Below are the code and all the weights of a small trained network. Each question names an input and a class and asks about switching units off, where a switched-off unit gives its printed mean instead of its output.

import numpy as np


def w(rows, s, z=0):
    codes = np.array(rows[::2]) - 128.0
    scale = np.full(codes.shape[1], s)
    scale[-1] = z or s
    return codes * scale


def f(y):
    return y / 2 * (1 + np.tanh(0.7978845608 * (y + 0.044715 * y**3)))


def log_softmax(a):
    a = a - a.max(-1, keepdims=True)
    return a - np.log(np.exp(a).sum(-1, keepdims=True))


def net(x, mask):
    res = np.array(x, float).reshape(1, 6) / 4 @ E
    y = f(res @ A[0][:, :-1].T + A[0][:, -1])
    res = res + np.where(mask, y, B[0][:, -1]) @ B[0][:, :-1]
    return log_softmax(res[-1] @ U[:, :-1].T + U[:, -1])


A, B = {}, {}
E = w([
[112,69,189,221,47,62,203,190],'x0',
[184,13,214,176,196,92,94,19],'x1',
[195,128,176,2,195,73,128,208],'x2',
[111,118,114,127,118,119,125,125],'x3',
[199,179,154,160,141,112,40,146],'x4',
[132,143,133,129,132,127,147,125],'x5',
],0.0062)
A[0] = w([
[116,218,46,97,78,121,196,198,176],'N1',
[93,121,192,163,75,96,164,208,73],'N2',
[108,145,111,169,54,200,83,68,117],'N3',
[128,51,48,43,185,72,211,200,149],'N4',
[63,169,184,154,112,190,196,61,194],'N5',
[130,184,146,150,151,89,105,146,226],'N6',
[169,134,164,94,132,58,141,192,243],'N7',
[179,2,181,145,183,106,130,22,136],'N8',
[140,131,175,56,167,105,99,164,64],'N9',
[146,139,39,74,168,159,98,79,2],'N10',
[81,96,205,168,90,63,106,183,58],'N11',
],0.0085,0.0043)
B[0] = w([
[126,113,68,198,209,114,112,157,251],'N1',
[165,189,104,73,201,230,23,29,174],'N2',
[101,120,221,144,86,151,160,81,192],'N3',
[108,149,218,192,83,147,68,107,195],'N4',
[121,111,177,157,109,126,88,90,193],'N5',
[52,62,148,177,102,106,111,178,169],'N6',
[99,91,194,172,98,188,125,107,206],'N7',
[79,178,87,208,195,172,123,189,254],'N8',
[92,170,196,182,31,142,97,82,166],'N9',
[151,218,178,107,139,206,28,36,161],'N10',
[192,221,107,56,197,254,34,60,160],'N11',
],0.0087,0.0085)
U = w([
[196,216,107,53,194,181,88,44,61],'0',
[102,134,65,194,198,135,148,202,142],'1',
[104,106,136,156,105,137,124,126,254],'2',
[89,120,193,181,14,151,138,86,60],'3',
[114,107,116,161,123,143,134,145,228],'4',
[105,91,120,136,127,154,123,155,231],'5',
[168,24,195,92,92,32,207,203,19],'6',
[199,53,204,1,29,68,232,215,2],'7',
],0.0084,0.0065)

Each question gives the input, the list of numbers given to net, and the class t.
The units are the neurons (one row each of A and B). Each row of codes is followed by its name. A weight is (code - 128) times the scale printed after its matrix; where a second scale follows, it is the last column's (A, B and U).
mask holds one flag per neuron, in row order. A switched-off neuron (its flag False) gives its mean, the last column of its row in B, instead of its output. The means were averaged over made-up inputs and are rounded, as every weight is.
A unit's drop is (log p(t) with every unit on - log p(t) with that unit switched off) / (log p(t) with every unit on - log p(t) with every unit switched off).
The circuit of an input: a set's keep is (log p(t) with only the set's units on - log p(t) with every unit switched off) / (log p(t) with every unit on - log p(t) with every unit switched off). Starting from all 11 units, units are removed one at a time, each time the one whose removal leaves the highest keep (on an exact tie, the one counted first), for as long as the keep stays at least 0.8.
units of the circuit, in order: the units of the circuit, biggest drop first
unit that matters most: the unit with the biggest drop
k most important neurons: the k neurons with the biggest drops, biggest first
drop when u is switched off: that unit's drop, to one decimal
input [7,4,8,0,0,8], class 3: 2 most important neurons -> [N7, N4]
input [4,-6,7,6,6,3], class 3: units of the circuit, in order -> [N7]
input [8,-8,-6,0,6,-5], class 0: 2 most important neurons -> [N2, N11]
input [-7,-5,-8,4,1,4], class 3: 3 most important neurons -> [N3, N2, N11]
input [8,4,-2,2,-4,6], class 0: 2 most important neurons -> [N11, N2]
input [7,8,0,5,-5,2], class 1: 2 most important neurons -> [N8, N10]
input [-5,-3,7,-1,-3,6], class 3: 2 most important neurons -> [N4, N9]
input [-3,-5,8,4,2,2], class 3: units of the circuit, in order -> [N9, N4]
input [-6,-1,3,7,7,2], class 2: 2 most important neurons -> [N6, N2]
input [1,4,7,-2,0,3], class 3: units of the circuit, in order -> [N9, N7]
input [1,-3,7,2,0,-6], class 3: units of the circuit, in order -> [N4, N9]
input [2,7,3,4,-7,-7], class 1: 2 most important neurons -> [N8, N3]
input [4,0,7,-3,-4,2], class 3: units of the circuit, in order -> [N4, N7]
input [6,-5,5,-6,4,-5], class 0: unit that matters most -> N2
input [4,2,3,1,1,-4], class 0: 3 most important neurons -> [N11, N2, N1]
input [-5,4,8,-6,5,-5], class 3: units of the circuit, in order -> [N9, N7]
input [8,3,-5,0,-3,-2], class 0: units of the circuit, in order -> [N11, N2]
input [-2,-3,6,3,0,-5], class 3: units of the circuit, in order -> [N4, N9]
input [-6,7,-1,0,-7,6], class 1: 3 most important neurons -> [N8, N2, N11]
input [-7,8,7,7,2,-4], class 1: unit that matters most -> N8
input [-3,8,-1,8,2,1], class 1: drop when N6 is switched off -> 0.0
input [8,-5,0,1,6,-5], class 0: drop when N11 is switched off -> 0.3
input [-1,8,2,7,3,5], class 1: drop when N8 is switched off -> 0.7
input [7,-1,4,5,0,-5], class 0: drop when N2 is switched off -> 0.4
